Below are the code and all the weights of a small trained network. Each question names an input and a target symbol and asks about switching units off, where a switched-off unit gives its printed mean instead of its output.

import numpy as np


def w(rows, s, z=0):
    codes = np.array(rows[::2]) - 128.0
    scale = np.full(codes.shape[1], s)
    scale[-1] = z or s
    return codes * scale


def f(y):
    return y / 2 * (1 + np.tanh(0.7978845608 * (y + 0.044715 * y**3)))


def softmax(a):
    e = np.exp(a - a.max(-1, keepdims=True))
    return e / e.sum(-1, keepdims=True)


def log_softmax(a):
    a = a - a.max(-1, keepdims=True)
    return a - np.log(np.exp(a).sum(-1, keepdims=True))


def net(x, mask):
    ids = ['βγεθτφ'.index(c) for c in x.split()]
    T = len(ids)
    res = E[ids] + P[:T]
    u = 0
    for l in range(3):
        r = res
        for j in range(2):
            rows = slice(2 * j, 2 * j + 2)
            q, k, v = (r @ M[l][rows].T for M in (Q, K, V))
            z = softmax(np.where(np.tri(T) > 0, q @ k.T / 2**0.5, -1e9)) @ v
            o = O[l][rows]
            res = res + np.where(mask[u + j], z, o[:, -1]) @ o[:, :-1]
        u += 2
        y = f(res @ A[l][:, :-1].T + A[l][:, -1])
        res = res + np.where(mask[u : u + 4], y, B[l][:, -1]) @ B[l][:, :-1]
        u += 4
    return log_softmax(res[-1] @ U[:, :-1].T + U[:, -1])


Q, K, V, O, A, B = {}, {}, {}, {}, {}, {}
E = w([
[110,189,169,118,77,199,104,176,127,127,121],'β',
[82,112,136,89,68,66,49,107,77,71,204],'γ',
[61,118,146,158,145,95,159,139,98,144,163],'ε',
[143,128,150,120,108,48,139,157,251,59,123],'θ',
[101,50,77,142,69,139,173,76,96,64,159],'τ',
[186,137,119,228,180,170,84,142,109,67,105],'φ',
],0.015)
P = w([
[159,121,48,163,79,129,76,246,165,181,127],'0',
[144,130,25,72,92,159,121,201,148,171,105],'1',
[112,68,113,167,124,107,100,133,158,166,104],'2',
[119,121,129,91,140,143,129,151,95,119,113],'3',
[104,126,181,171,158,123,126,96,88,111,138],'4',
[92,140,179,121,192,135,140,126,35,53,130],'5',
[29,141,253,167,169,119,139,94,85,64,121],'6',
],0.0075)
Q[0] = w([
[139,68,159,148,108,179,153,162,112,95,109],'L0H0',
[169,199,69,94,153,179,129,140,147,254,67],'L0H0',
[149,138,98,73,140,114,160,233,143,174,110],'L0H1',
[144,137,113,83,131,126,100,168,86,124,122],'L0H1',
],0.0085)
K[0] = w([
[163,111,155,100,134,114,173,46,93,127,138],'L0H0',
[127,71,2,156,81,118,120,148,170,205,162],'L0H0',
[152,19,72,185,62,161,124,95,133,172,143],'L0H1',
[156,108,138,204,153,124,117,156,126,137,112],'L0H1',
],0.0075)
V[0] = w([
[114,32,71,37,158,48,125,32,101,140,163],'L0H0',
[98,125,217,46,136,171,172,107,115,80,132],'L0H0',
[201,204,221,140,201,159,151,82,106,200,118],'L0H1',
[191,170,177,36,120,65,211,1,149,22,146],'L0H1',
],0.0046)
O[0] = w([
[8,41,69,139,136,255,82,78,103,165,178,177],'L0H0',
[165,81,248,135,46,244,97,57,138,88,98,124],'L0H0',
[79,53,89,58,99,138,106,60,44,164,73,3],'L0H1',
[141,52,164,121,214,211,189,65,174,135,145,90],'L0H1',
],0.0065,0.0071)
A[0] = w([
[166,88,114,181,218,154,135,150,97,140,153,142],'L0N0',
[132,91,133,133,65,133,44,64,141,22,136,219],'L0N1',
[251,200,138,253,247,127,67,126,163,46,16,249],'L0N2',
[190,175,47,143,219,145,34,89,209,85,39,138],'L0N3',
],0.0039,0.0019)
B[0] = w([
[13,54,159,103,193,160,234,137,145,164,82,132],'L0N0',
[137,107,143,164,160,211,98,239,108,36,177,253],'L0N1',
[2,85,156,148,46,143,95,166,197,129,31,174],'L0N2',
[82,101,145,60,91,161,33,166,106,160,167,124],'L0N3',
],0.0063,0.0048)
Q[1] = w([
[153,133,124,105,154,189,86,112,153,177,104],'L1H0',
[67,127,168,113,126,126,126,150,92,92,142],'L1H0',
[136,114,175,227,84,74,113,100,101,101,129],'L1H1',
[94,156,161,145,101,126,89,194,102,2,139],'L1H1',
],0.007)
K[1] = w([
[149,139,106,125,105,38,126,137,128,154,185],'L1H0',
[111,168,166,153,126,119,122,95,109,43,107],'L1H0',
[134,153,157,13,152,221,109,88,116,144,115],'L1H1',
[81,154,255,132,183,179,223,57,75,90,86],'L1H1',
],0.0055)
V[1] = w([
[139,141,133,15,120,19,90,187,203,192,211],'L1H0',
[182,216,81,131,175,133,164,150,160,193,195],'L1H0',
[77,93,162,139,122,131,29,178,99,122,158],'L1H1',
[94,96,150,200,254,11,206,110,106,127,140],'L1H1',
],0.0046)
O[1] = w([
[57,217,155,78,227,251,113,206,154,112,159,180],'L1H0',
[80,93,160,50,33,226,150,95,79,132,66,96],'L1H0',
[156,101,138,158,209,118,98,145,159,203,136,255],'L1H1',
[4,150,90,154,75,100,55,2,205,117,117,120],'L1H1',
],0.0066,0.0072)
A[1] = w([
[92,140,59,164,91,68,142,82,169,171,86,68],'L1N0',
[58,202,218,142,202,94,90,183,83,178,142,253],'L1N1',
[104,20,47,151,196,74,134,149,166,162,254,99],'L1N2',
[217,184,176,159,82,184,157,167,186,110,147,175],'L1N3',
],0.0042,0.002)
B[1] = w([
[111,172,134,83,174,75,155,122,143,115,78,121],'L1N0',
[45,131,201,99,152,99,159,170,88,167,163,254],'L1N1',
[127,193,3,88,220,67,149,142,132,205,63,218],'L1N2',
[94,32,141,128,97,87,217,115,106,141,188,152],'L1N3',
],0.0063,0.0086)
Q[2] = w([
[54,124,103,160,130,175,233,204,96,139,151],'L2H0',
[47,125,141,176,123,39,62,191,138,43,212],'L2H0',
[161,135,75,3,19,126,123,120,134,59,47],'L2H1',
[181,125,108,125,114,113,83,32,210,131,63],'L2H1',
],0.004)
K[2] = w([
[163,93,170,133,186,80,91,77,133,3,136],'L2H0',
[211,106,84,144,120,109,132,62,142,24,118],'L2H0',
[63,159,127,140,128,104,88,211,111,173,174],'L2H1',
[111,174,119,66,125,122,86,168,111,110,136],'L2H1',
],0.0058)
V[2] = w([
[104,176,232,46,89,52,23,141,152,155,189],'L2H0',
[104,131,161,114,91,121,219,157,242,162,46],'L2H0',
[135,67,77,124,102,151,44,131,213,3,88],'L2H1',
[84,121,190,161,148,176,91,136,149,190,122],'L2H1',
],0.0057)
O[2] = w([
[222,23,79,78,201,169,97,29,179,159,113,232],'L2H0',
[141,207,150,32,138,130,164,13,113,20,103,3],'L2H0',
[132,142,73,222,254,112,167,195,189,62,64,59],'L2H1',
[197,200,231,79,97,72,101,38,90,171,23,184],'L2H1',
],0.0058,0.0061)
A[2] = w([
[112,154,94,191,56,202,98,137,42,122,113,189],'L2N0',
[109,97,118,119,226,78,197,236,141,115,162,61],'L2N1',
[186,92,162,161,82,255,121,90,170,150,54,5],'L2N2',
[131,107,164,117,158,194,91,78,117,126,31,151],'L2N3',
],0.004,0.002)
B[2] = w([
[32,156,131,118,60,69,37,47,75,127,254,142],'L2N0',
[212,99,76,39,58,165,222,249,114,78,200,254],'L2N1',
[205,99,193,167,140,66,164,210,15,131,58,116],'L2N2',
[162,219,66,124,182,10,120,54,95,231,83,125],'L2N3',
],0.0052,0.0071)
U = w([
[181,93,226,98,34,127,117,129,39,86,104,2],'β',
[137,16,105,133,163,202,79,148,203,180,158,107],'γ',
[3,169,134,105,63,78,23,36,141,146,145,188],'ε',
[114,127,139,73,238,197,128,88,156,19,99,145],'θ',
[73,176,131,195,71,136,130,165,116,66,164,166],'τ',
[216,188,102,150,115,13,82,164,88,135,40,127],'φ',
],0.0055,0.0018)

Each question gives the input, a string of symbols that net reads in full, and the target symbol t.
The units are the heads (2 rows each of Q, K, V and O) and the neurons (one row each of A and B). Each row of codes is followed by its name. A weight is (code - 128) times the scale printed after its matrix; where a second scale follows, it is the last column's (O, A, B and U).
mask holds one flag per unit, layer by layer, with each layer's heads first. A switched-off unit (its flag False) gives its mean, the last column of its rows in O or B, instead of its output. The means were averaged over made-up inputs and are rounded, as every weight is.
A unit's drop is (log p(t) with every unit on - log p(t) with that unit switched off) / (log p(t) with every unit on - log p(t) with every unit switched off).
The circuit of an input: a set's keep is (log p(t) with only the set's units on - log p(t) with every unit switched off) / (log p(t) with every unit on - log p(t) with every unit switched off). Starting from the 12 units with the biggest drops (on a tie, the unit counted first), units are removed one at a time, each time the one whose removal leaves the highest keep (on an exact tie, the one counted first), for as long as the keep stays at least 0.8.
circuit, biggest first: the units of the circuit, biggest drop first
top k neurons: the k neurons with the biggest drops, biggest first
top k neurons in layer l: the k neurons of layer l with the biggest drops, biggest first
heads that matter: for each layer, one digit per head in row order, 1 if its drop is at least 0.15 and else 0, layers parted by /
input γ γ φ γ, target φ: top 2 neurons -> [L0N2 L1N2]
input ε τ ε, target τ: top 2 neurons -> [L1N1 L2N1]
input γ γ γ β τ, target β: circuit, biggest first -> [L0H0 L1H1]
input ε γ θ γ ε γ, target γ: circuit, biggest first -> [L2H0 L0H0 L1H0]
input γ γ τ γ, target τ: circuit, biggest first -> [L2H0 L1N1 L2H1 L1H0]
input ε γ γ ε τ ε τ, target ε: circuit, biggest first -> [L1H1 L2N1]
input γ γ ε θ ε, target θ: top 2 neurons in layer 1 -> [L1N1 L1N2]
input ε γ θ γ ε, target ε: heads that matter -> 11 / 11 / 01
input γ γ β γ φ, target φ: circuit, biggest first -> [L2H1 L2N3 L0N2 L1H0]
input γ β γ, target β: circuit, biggest first -> [L1H1 L2H1]
input θ φ γ θ τ, target θ: circuit, biggest first -> [L0H1 L2H0]
input β ε τ γ τ θ, target τ: top 2 neurons -> [L1N1 L0N2]
input τ ε ε, target τ: circuit, biggest first -> [L2H0]
input θ γ γ θ φ ε, target φ: top 2 neurons in layer 1 -> [L1N2 L1N3]
input γ ε θ φ, target θ: top 3 neurons -> [L1N1 L0N0 L0N3]
input τ γ γ, target τ: circuit, biggest first -> [L2H0 L1N1 L2H1]
input β γ γ γ φ φ θ, target φ: circuit, biggest first -> [L1H0 L0N2]
input ε ε γ γ γ φ τ, target φ: circuit, biggest first -> [L1H0 L0N2 L0H0]
input γ ε γ θ, target θ: circuit, biggest first -> [L2H0 L1H0]
input γ β ε, target ε: top 2 neurons -> [L2N1 L0N1]
input γ γ β φ ε, target φ: circuit, biggest first -> [L0N2 L1H0 L0H0]
input γ γ γ ε γ θ γ, target θ: heads that matter -> 00 / 01 / 01
input γ γ γ ε β, target ε: heads that matter -> 00 / 00 / 01
input τ θ γ τ γ φ γ, target φ: top 3 neurons -> [L0N2 L1N2 L0N0]
input γ γ ε ε θ, target ε: top 2 neurons in layer 0 -> [L0N2 L0N1]
input τ τ θ, target τ: heads that matter -> 00 / 00 / 10
